[128 = 0]

[122 112 115 123 122 105 132 143 132 131 128 176 137 139 131 136 129 124
 126 130 127 126 111 118 121 130 105 135 127 147 131 127 127 139 118 112
 116 144 133 158 155 169 129]	<88>
[125 138  81 108 118 142 112 118 126 128 118 138 126 146 118 142 138 135
 138 154 134 121  91 134 116 134 113 141 124 118 108 120 125 140 117 124
 142 143 111 127 120  92 135]	<88>
[ 98 130 124 104 124 106 126 141 124 135 120 162 125 123 129 143 118 121
 133 153 121 137 111 112 118 140 114 142 137 140 121 125 130 130 132 114
 127 140 117 129 131 104 123]	<88>
[124 213 132 131 103 124 118 155 116 122 132 123 134 128 139 150 138  96
 139  89 142 133 153  85 104 117  92 126 117 140 123 117 117 135 125 128
  91 117  61 175 186 215 128]	<92>
[170 135 151 121 142 157 108 134 131 125 116 122 133 137 110 140 141 126
 126 133 135 121  96 123 124 138 129 134 135 144 121 136 130 131 118 129
 122 134 143 126 136 126 113]	<86>
[118 130  80  93 136 112 140 106 126 121 131 140 139 117  97 152  99 133
 120 120 120 138 121 129 146 120 130 114 115 120 108  87 108  97 130 177
 117 127 115 108 101 111 135]	<95>
[149 104 108 143 121 119 120 134 117 126 119 152 137 118 135 152 139 125
 138 121 126 116 112 108 119 135 112 132 133 136 131 122 136 123 126 122
  99 137 103 134 148 132 123]	<88>
[143  95 120 109 132 139 130 110 130 119 121 159 127 117 103 150 125 132
 128 148 115 131 143 125 124 139 137 115 127 145 125 116 126 149 128 126
 117 146 130 103 131 126 135]	<98>
[115 111 128 119 121  95 116 134 126 139 126 158 128 128 125 142 108 132
 130 123 125 125 116 108 128 127 114 130 132 134 121  96 128 120 131 140
 109 147 121 133 134 120 132]	<95>
[ 69 129 116 137 114 104 119 151 133 131 125 176 132 135 134 127 131 121
 132 114 124 129 119 104 120 128  95 122 117 148 118 128 130 150 106 124
 124 132 137 146 134 163 137]	<88>
[106 110 102 141 138  93 128 137 131 129 127 149 129 125 137 133 127 127
 119 120 121 132 141 102 134 143 113  91 132 147 132 135 108 135 136 137
 124 125 145 128 146 182 130]	<95>
[109  94  73 114 125 115 127 129 125 130 114 195 129  95 133 137 138 123
 131 145 112 120 109 127 119 142 114 126 150 150 127 133 128 125 120 112
 114 128 120 125 131 126 124]	<88>
[150 111  91 109 127 119 116 123 125 120 125 140 134 139 108 133  97 143
 130 123 141 128  98 133 141 122 127 163 133 116 122  99 115  96 125 166
 114 134 110 138 118 103 130]	<95>
[ 92 161 109 148 141 109 118 133 120 112 114 124 152 154 135 113 130 135
 112  97 137 137 116  88 132 129  90 108 120 176 110 142  90 143 104 163
 159 117 152 151 132 225 133]	<92>
[105 211  55 123 114 129  96 126 118 126 122 118 134 142 133 147 129 113
 141  98 140 138 108  94 121 116  92 116 142 151  95 126 111 109 122 161
 123 126  75 140 153 155 112]	<92>
[141 118  78 109 111 124 106 127 130 130 118 183 142 153 127 144 134 118
 139 141 125 122  97 122 117 120 113 144 129 146 119 117 132 126 122 126
 109 142 103 153 133 134 128]	<88>
[104 193  84 110 126 151 135 114 121 126 129  85 135 104 142 126 144 119
 125 125 117 139 133 140 126 108 131  98 150 149 123 162 108  93 133 157
 173 106 112 119 128 157 113]	<91>
[133 102 122 123 129 137 121 114 131 125 128 140 126 118 121 142 133 125
 134 147 110 125 134 126 124 133 132 105 131 143 125 134 140 147 143 109
 125 139 123  78 136 123 122]	<98>
[161 114 194  96 132 154 102 123 139 124 107 132 127 148 115 128 122 123
 116 119 131 141 117 130 129 120 140 138 133 149 135 141 127 126 110 132
 123 140 144 136 145 129 107]	<86>
[124 101  67 155 142 108 136 128 124 127 129 151 141 130 116 138 117 144
 128 132 128 130 101 108 135 132 112 109 141 127 105 107 123 113 122 173
 110 133 138 110 107 136 128]	<95>
[105 121  77 145 114 109 111 130 122 126 130 146 142 142 119 135 110 135
 123 113 136 113 114 104 133 127 103 128 131 125 107  97 115 121 112 154
 118 142 128 137  94 119 142]	<95>
[110 134 112 121 125 117 118 118 135 127 138 118 121 118 119 144 121 139
 134 148 129 123 141 122 122 142 122 121 127 111 121 119 112 153 155 117
 145 135 123 103 143 105 123]	<98>
[117  81 112  89 128  83 125 149 121 131 126 190 129 132 137 132 116 129
 132 131 127 147 115 122 130 141 118 161 124 132 144 107 121 123 140 118
 101 149 108 161 151 141 130]	<88>
[101 186 146  52 123 117 127 161 129 130 105 177 153 137  79 152 119 120
 123 111 124 143 158  94 134 147 114  87 114 168  88  99  97 190 100 164
 126 130 139 160 152 252 149]	<92>
[166 161 126  53 156 135 145 146 115 119 101 150 150 146 105 135 114 138
 144 132 158 127  80 140 122 122 134 189 118 121 116 102 123  99 117 155
 128 135 115 183 125 157 152]	<92>
[107 115  94 114 123 101 122 138 132 131 126 156 131 146 133 117 117 137
 128 120 137 132 120 120 130 126 115 151 125 126 127 109 111 132 130 131
 122 135 117 158 140 173 123]	<95>
